Below is a small trained network, with its code and all its weights. Each question gives an input and a target symbol and asks what happens when units are switched off, that is, made to give their printed mean instead of their output.

import numpy as np


def w(rows, s, z=0):
    codes = np.array(rows[::2]) - 128.0
    scale = np.full(codes.shape[1], s)
    scale[-1] = z or s
    return codes * scale


def f(y):
    return np.maximum(y, 0)


def softmax(a):
    e = np.exp(a - a.max(-1, keepdims=True))
    return e / e.sum(-1, keepdims=True)


def log_softmax(a):
    a = a - a.max(-1, keepdims=True)
    return a - np.log(np.exp(a).sum(-1, keepdims=True))


def net(x, mask):
    ids = ['αβγεζηθλμξπτφψ'.index(c) for c in x.split()]
    T = len(ids)
    res = E[ids] + P[:T]
    r = res
    for j in range(2):
        rows = slice(3 * j, 3 * j + 3)
        q, k, v = (r @ M[0][rows].T for M in (Q, K, V))
        z = softmax(np.where(np.tri(T) > 0, q @ k.T / 3**0.5, -1e9)) @ v
        o = O[0][rows]
        res = res + np.where(mask[j], z, o[:, -1]) @ o[:, :-1]
    y = f(res @ A[0][:, :-1].T + A[0][:, -1])
    res = res + np.where(mask[2:10], y, B[0][:, -1]) @ B[0][:, :-1]
    return log_softmax(res[-1] @ U[:, :-1].T + U[:, -1])


Q, K, V, O, A, B = {}, {}, {}, {}, {}, {}
E = w([
[151,71,201,127,47,119,196],'α',
[198,82,98,141,166,119,174],'β',
[151,128,150,123,155,160,111],'γ',
[126,109,109,151,92,221,229],'ε',
[177,134,115,54,164,139,171],'ζ',
[97,186,95,90,78,175,110],'η',
[169,148,146,99,124,128,149],'θ',
[141,138,154,154,136,94,129],'λ',
[119,84,132,227,85,130,73],'μ',
[178,119,195,71,188,167,91],'ξ',
[148,190,166,157,179,23,133],'π',
[78,182,205,200,102,210,70],'τ',
[170,86,79,47,108,75,38],'φ',
[115,113,2,145,168,176,81],'ψ',
],0.0087)
P = w([
[161,47,146,137,138,139,107],'0',
[206,145,130,135,105,143,106],'1',
[197,147,131,143,114,135,114],'2',
[226,210,132,122,82,136,105],'3',
[73,126,148,131,136,123,125],'4',
[95,145,131,115,126,132,131],'5',
[2,82,147,124,161,109,157],'6',
[140,166,110,97,129,152,142],'7',
[110,156,110,115,132,135,152],'8',
[213,184,78,104,132,173,161],'9',
[82,159,118,129,126,130,136],'10',
[100,168,105,123,126,138,143],'11',
],0.0098)
Q[0] = w([
[255,180,138,172,92,163,101],'h1',
[129,160,69,114,128,158,187],'h1',
[35,71,157,100,147,101,121],'h1',
[7,61,157,120,175,73,146],'h2',
[130,115,142,168,123,110,107],'h2',
[49,101,135,98,148,139,162],'h2',
],0.0089)
K[0] = w([
[1,16,127,135,165,100,123],'h1',
[98,166,147,95,149,88,132],'h1',
[219,178,108,150,89,163,111],'h1',
[228,193,101,127,49,128,65],'h2',
[144,109,128,121,127,129,97],'h2',
[184,203,129,126,76,120,128],'h2',
],0.0092)
V[0] = w([
[93,33,39,198,63,178,113],'h1',
[105,173,34,54,90,121,2],'h1',
[130,190,89,30,59,175,197],'h1',
[177,95,88,91,230,194,86],'h2',
[155,97,55,184,90,107,246],'h2',
[69,177,168,201,96,108,95],'h2',
],0.0087)
O[0] = w([
[29,17,98,87,68,115,90,109],'h1',
[168,131,9,140,102,167,61,115],'h1',
[254,143,116,36,53,148,143,132],'h1',
[122,86,105,120,211,201,149,253],'h2',
[31,127,126,65,82,100,200,73],'h2',
[124,168,163,226,51,107,66,34],'h2',
],0.0082,0.0022)
A[0] = w([
[172,139,191,85,128,120,201,222],'n1',
[151,140,110,228,157,119,116,255],'n2',
[132,238,123,113,45,118,121,109],'n3',
[223,148,46,124,195,163,129,168],'n4',
[198,73,158,135,92,103,115,188],'n5',
[91,180,146,142,3,179,62,106],'n6',
[163,71,156,122,106,110,99,245],'n7',
[77,161,146,189,181,221,189,145],'n8',
],0.006,0.0049)
B[0] = w([
[99,189,191,37,103,146,153,237],'n1',
[50,213,138,128,135,117,33,221],'n2',
[191,170,161,121,150,80,168,156],'n3',
[141,138,127,48,205,122,77,254],'n4',
[70,101,183,53,59,136,25,168],'n5',
[254,163,132,164,111,125,178,153],'n6',
[64,167,161,30,40,123,23,205],'n7',
[89,138,185,152,182,213,158,192],'n8',
],0.006,0.0063)
U = w([
[72,138,162,87,132,171,81,210],'α',
[162,174,114,90,136,130,160,201],'β',
[199,55,136,106,170,113,183,52],'γ',
[130,103,179,127,93,77,155,49],'ε',
[126,113,163,100,42,106,169,90],'ζ',
[191,115,92,90,82,104,69,118],'η',
[80,98,119,172,101,91,117,90],'θ',
[97,124,104,129,108,191,232,160],'λ',
[101,129,122,198,73,114,85,143],'μ',
[183,126,153,153,201,168,120,2],'ξ',
[150,170,185,218,115,149,124,113],'π',
[114,124,5,143,171,128,121,119],'τ',
[115,182,131,154,164,1,138,151],'φ',
[129,60,68,144,93,178,118,116],'ψ',
],0.0072,0.0046)

Each question gives the input, a string of symbols that net reads in full, and the target symbol t.
The units are the heads (3 rows each of Q, K, V and O) and the neurons (one row each of A and B). Each row of codes is followed by its name. A weight is (code - 128) times the scale printed after its matrix; where a second scale follows, it is the last column's (O, A, B and U).
mask holds one flag per unit, heads first, then neurons. A switched-off unit (its flag False) gives its mean, the last column of its rows in O or B, instead of its output. The means were averaged over made-up inputs and are rounded, as every weight is.
A unit's drop is (log p(t) with every unit on - log p(t) with that unit switched off) / (log p(t) with every unit on - log p(t) with every unit switched off).
The circuit of an input: a set's keep is (log p(t) with only the set's units on - log p(t) with every unit switched off) / (log p(t) with every unit on - log p(t) with every unit switched off). Starting from all 10 units, units are removed one at a time, each time the one whose removal leaves the highest keep (on an exact tie, the one counted first), for as long as the keep stays at least 0.8.
units of the circuit, in order: the units of the circuit, biggest drop first
top k neurons: the k neurons with the biggest drops, biggest first
which heads matter: for each layer, one digit per head in row order, 1 if its drop is at least 0.15 and else 0, layers parted by /
drop of u: that unit's drop, to one decimal
input η ψ ξ ζ μ λ η, target β: units of the circuit, in order -> (h1)
input α μ η τ τ, target π: units of the circuit, in order -> (h2 n6)
input η α η η, target η: units of the circuit, in order -> (h1 n8 n6)
input η φ φ α, target η: units of the circuit, in order -> (h1 n8 n5)
input η φ η π, target η: which heads matter -> 10
input η θ β β μ ψ η θ η θ, target η: which heads matter -> 11
input η η φ θ, target η: which heads matter -> 10
input ξ η η β η φ, target η: which heads matter -> 10
input λ α ξ φ ξ η ψ, target τ: which heads matter -> 10
input β η β ε, target λ: which heads matter -> 11
input ε θ ξ η ζ τ φ, target η: drop of h2 -> 0.1
input τ η η ξ ψ η η μ η λ, target η: drop of h1 -> 0.7
input β η ε, target λ: drop of h1 -> 0.2
input π ξ τ, target π: drop of h2 -> 0.2
input λ ε ξ ε ξ η ε α, target ζ: top neuron -> (n4)
